Here is a tiny trained network, its code and every weight. The questions are about switching its units off for an input and a target symbol, where a switched-off unit gives its printed mean instead of its output.

import numpy as np


def w(rows, s, z=0):
    codes = np.array(rows[::2]) - 128.0
    scale = np.full(codes.shape[1], s)
    scale[-1] = z or s
    return codes * scale


def norm(h):
    return h / np.sqrt((h * h).mean(-1, keepdims=True) + 1e-5)


def f(y):
    return np.maximum(y, 0)


def softmax(a):
    e = np.exp(a - a.max(-1, keepdims=True))
    return e / e.sum(-1, keepdims=True)


def log_softmax(a):
    a = a - a.max(-1, keepdims=True)
    return a - np.log(np.exp(a).sum(-1, keepdims=True))


def net(x, mask):
    ids = ['αγδηθμπφψω'.index(c) for c in x.split()]
    T = len(ids)
    res = E[ids] + P[:T]
    u = 0
    for l in range(3):
        q, k, v = (norm(res) @ M[l].T for M in (Q, K, V))
        z = softmax(np.where(np.tri(T) > 0, q @ k.T / 2**0.5, -1e9)) @ v
        res = res + np.where(mask[u], z, O[l][:, -1]) @ O[l][:, :-1]
        u += 1
        y = f(norm(res) @ A[l][:, :-1].T + A[l][:, -1])
        res = res + np.where(mask[u : u + 4], y, B[l][:, -1]) @ B[l][:, :-1]
        u += 4
    return log_softmax(norm(res)[-1] @ U[:, :-1].T + U[:, -1])


Q, K, V, O, A, B = {}, {}, {}, {}, {}, {}
E = w([
[67,120,208,70,126,185,108,207,108,162],'α',
[141,188,114,194,183,157,114,170,86,85],'γ',
[89,68,83,173,100,202,47,150,125,132],'δ',
[56,86,45,69,181,150,246,168,176,44],'η',
[50,118,198,206,106,51,128,98,208,70],'θ',
[166,103,161,75,85,143,91,74,97,52],'μ',
[147,88,153,144,130,60,155,198,118,245],'π',
[109,168,98,149,79,168,151,183,142,103],'φ',
[125,204,82,146,124,158,143,150,140,112],'ψ',
[118,227,84,146,117,131,97,188,146,95],'ω',
],0.014)
P = w([
[84,135,236,232,146,110,82,48,255,147],'0',
[183,134,198,234,117,165,113,158,192,136],'1',
[176,141,163,191,104,148,109,179,164,114],'2',
[162,146,142,162,110,150,122,167,136,110],'3',
[150,151,119,134,107,144,123,166,116,103],'4',
[149,154,106,121,116,138,123,153,86,99],'5',
[146,160,89,93,106,133,123,143,66,108],'6',
[145,162,75,68,102,142,119,120,48,118],'7',
[141,167,71,80,118,143,122,130,50,91],'8',
],0.0075)
Q[0] = w([
[162,218,71,167,36,136,126,232,94,94],'0.h1',
[165,217,2,199,81,240,47,159,124,127],'0.h1',
],0.0056)
K[0] = w([
[138,61,153,34,138,85,104,119,2,203],'0.h1',
[119,83,36,62,84,169,36,136,36,169],'0.h1',
],0.0061)
V[0] = w([
[26,139,130,150,93,145,115,140,86,62],'0.h1',
[188,245,213,58,134,77,253,147,141,92],'0.h1',
],0.0047)
O[0] = w([
[214,52,176,137,136,146,125,189,162,49,54],'0.h1',
[170,238,194,104,186,136,254,122,170,192,2],'0.h1',
],0.0058,0.00093)
A[0] = w([
[33,209,64,162,40,165,157,124,115,171,2],'0.n1',
[174,158,165,45,144,198,131,127,246,115,122],'0.n2',
[81,75,3,142,80,148,174,108,119,145,165],'0.n3',
[154,160,42,144,99,132,133,143,64,61,144],'0.n4',
],0.0055,0.0046)
B[0] = w([
[238,255,185,170,230,108,59,91,98,124,187],'0.n1',
[41,200,125,154,81,142,130,80,61,49,181],'0.n2',
[80,115,72,168,198,125,98,196,123,43,204],'0.n3',
[121,128,198,140,127,169,63,118,158,208,252],'0.n4',
],0.0057,0.0043)
Q[1] = w([
[188,253,115,129,174,159,64,160,95,175],'1.h1',
[139,53,62,128,154,65,212,81,182,149],'1.h1',
],0.006)
K[1] = w([
[135,116,87,72,98,99,149,115,19,196],'1.h1',
[149,150,122,240,166,109,148,136,255,115],'1.h1',
],0.0068)
V[1] = w([
[101,149,135,78,141,208,65,108,99,61],'1.h1',
[194,104,85,139,100,2,126,58,106,100],'1.h1',
],0.0062)
O[1] = w([
[159,101,183,189,107,119,148,149,238,217,69],'1.h1',
[179,192,108,107,129,253,134,169,171,114,4],'1.h1',
],0.0064,0.0018)
A[1] = w([
[99,105,84,79,134,125,162,109,114,102,113],'1.n1',
[253,132,151,98,113,206,123,107,207,149,94],'1.n2',
[166,111,144,115,104,137,121,87,130,124,97],'1.n3',
[175,95,153,148,121,109,136,118,161,158,1],'1.n4',
],0.017,0.0046)
B[1] = w([
[63,164,81,85,200,177,139,206,201,84,156],'1.n1',
[122,48,109,39,162,183,100,2,205,103,254],'1.n2',
[165,131,122,106,178,223,142,109,146,163,171],'1.n3',
[21,153,156,113,143,117,74,39,137,152,165],'1.n4',
],0.012,0.0098)
Q[2] = w([
[92,212,155,190,160,135,49,170,135,254],'2.h1',
[188,64,83,106,50,210,77,103,176,93],'2.h1',
],0.0066)
K[2] = w([
[114,150,199,48,121,165,60,155,102,254],'2.h1',
[219,123,85,131,54,252,96,98,171,116],'2.h1',
],0.0066)
V[2] = w([
[94,145,150,243,137,103,152,26,226,8],'2.h1',
[4,134,156,128,121,155,117,115,164,209],'2.h1',
],0.0039)
O[2] = w([
[180,109,54,9,163,98,171,177,2,209,132],'2.h1',
[112,104,228,121,56,104,96,13,75,114,255],'2.h1',
],0.0056,0.0048)
A[2] = w([
[105,80,170,98,111,105,163,168,109,169,51],'2.n1',
[193,57,188,173,63,106,162,134,78,183,12],'2.n2',
[191,176,61,155,150,123,254,51,134,186,4],'2.n3',
[128,135,129,143,117,81,118,185,74,117,54],'2.n4',
],0.0088,0.0027)
B[2] = w([
[213,180,153,164,69,137,109,129,130,139,235],'2.n1',
[113,84,96,47,152,67,170,145,115,2,251],'2.n2',
[63,66,28,204,90,141,218,19,94,110,136],'2.n3',
[185,103,108,96,108,197,148,121,184,181,252],'2.n4',
],0.0094,0.0033)
U = w([
[63,128,206,180,110,38,130,127,163,160,205],'α',
[209,82,146,170,255,98,145,166,104,175,158],'γ',
[145,46,25,175,96,110,38,180,120,141,128],'δ',
[41,131,90,93,196,114,183,219,146,132,214],'η',
[146,126,106,133,137,117,144,141,126,149,4],'θ',
[174,93,129,60,172,175,103,53,193,139,61],'μ',
[169,235,112,143,135,169,93,116,53,73,86],'π',
[206,113,111,45,67,76,166,159,102,61,96],'φ',
[112,118,33,188,100,128,215,91,92,161,145],'ψ',
[193,168,130,142,86,155,170,182,165,236,201],'ω',
],0.0057,0.0024)

Each question gives the input, a string of symbols that net reads in full, and the target symbol t.
The units are the heads (2 rows each of Q, K, V and O) and the neurons (one row each of A and B). Each row of codes is followed by its name. A weight is (code - 128) times the scale printed after its matrix; where a second scale follows, it is the last column's (O, A, B and U).
mask holds one flag per unit, layer by layer, with each layer's heads first. A switched-off unit (its flag False) gives its mean, the last column of its rows in O or B, instead of its output. The means were averaged over made-up inputs and are rounded, as every weight is.
A unit's drop is (log p(t) with every unit on - log p(t) with that unit switched off) / (log p(t) with every unit on - log p(t) with every unit switched off).
The circuit of an input: a set's keep is (log p(t) with only the set's units on - log p(t) with every unit switched off) / (log p(t) with every unit on - log p(t) with every unit switched off). Starting from the 12 units with the biggest drops (on a tie, the unit counted first), units are removed one at a time, each time the one whose removal leaves the highest keep (on an exact tie, the one counted first), for as long as the keep stays at least 0.8.
units of the circuit, in order: the units of the circuit, biggest drop first
most important unit: the unit with the biggest drop
k most important neurons: the k neurons with the biggest drops, biggest first
k most important neurons of layer l: the k neurons of layer l with the biggest drops, biggest first
input ω π ψ π φ φ, target π: units of the circuit, in order => [0.n1; 1.n2]
input η π φ η δ π, target φ: most important unit => 1.h1
input θ π π φ δ ψ, target δ: units of the circuit, in order => [0.h1; 1.n2]
input π δ δ α ψ, target α: units of the circuit, in order => [1.h1; 1.n2]
input μ π η π π γ α μ π, target η: 4 most important neurons => [1.n1; 0.n4; 0.n1; 1.n2]
input γ δ θ α α γ, target α: units of the circuit, in order => [1.h1; 1.n2]
input α γ φ η π π φ π θ, target α: 2 most important neurons => [1.n2; 0.n2]
input π θ θ, target φ: 2 most important neurons => [1.n4; 0.n4]
input θ ψ π, target α: 3 most important neurons => [1.n2; 1.n4; 0.n2]
input ψ μ γ δ π ψ γ η, target η: 2 most important neurons => [1.n2; 1.n1]
input φ ω φ, target φ: 2 most important neurons => [2.n2; 1.n2]
input φ ψ φ θ η γ, target γ: 2 most important neurons of layer 1 => [1.n2; 1.n1]
input α α δ φ π μ π φ, target π: units of the circuit, in order => [1.n2; 0.n1]
input η φ θ, target α: units of the circuit, in order => [1.n2]
input π η π φ π π θ δ φ, target δ: units of the circuit, in order => [0.h1; 1.n2]
input γ μ π γ, target π: 2 most important neurons => [1.n2; 1.n4]
input μ π π ψ, target π: 2 most important neurons => [1.n2; 0.n1]
input π π φ ψ π π π, target η: 2 most important neurons => [1.n1; 1.n2]
input φ η μ ω θ μ δ θ α, target α: 2 most important neurons => [1.n2; 0.n3]
input φ η φ ψ, target ψ: 2 most important neurons of layer 1 => [1.n2; 1.n4]
input μ μ π ω, target π: most important neuron of layer 0 => [0.n1]
input π φ π π, target ω: 2 most important neurons of layer 1 => [1.n2; 1.n4]
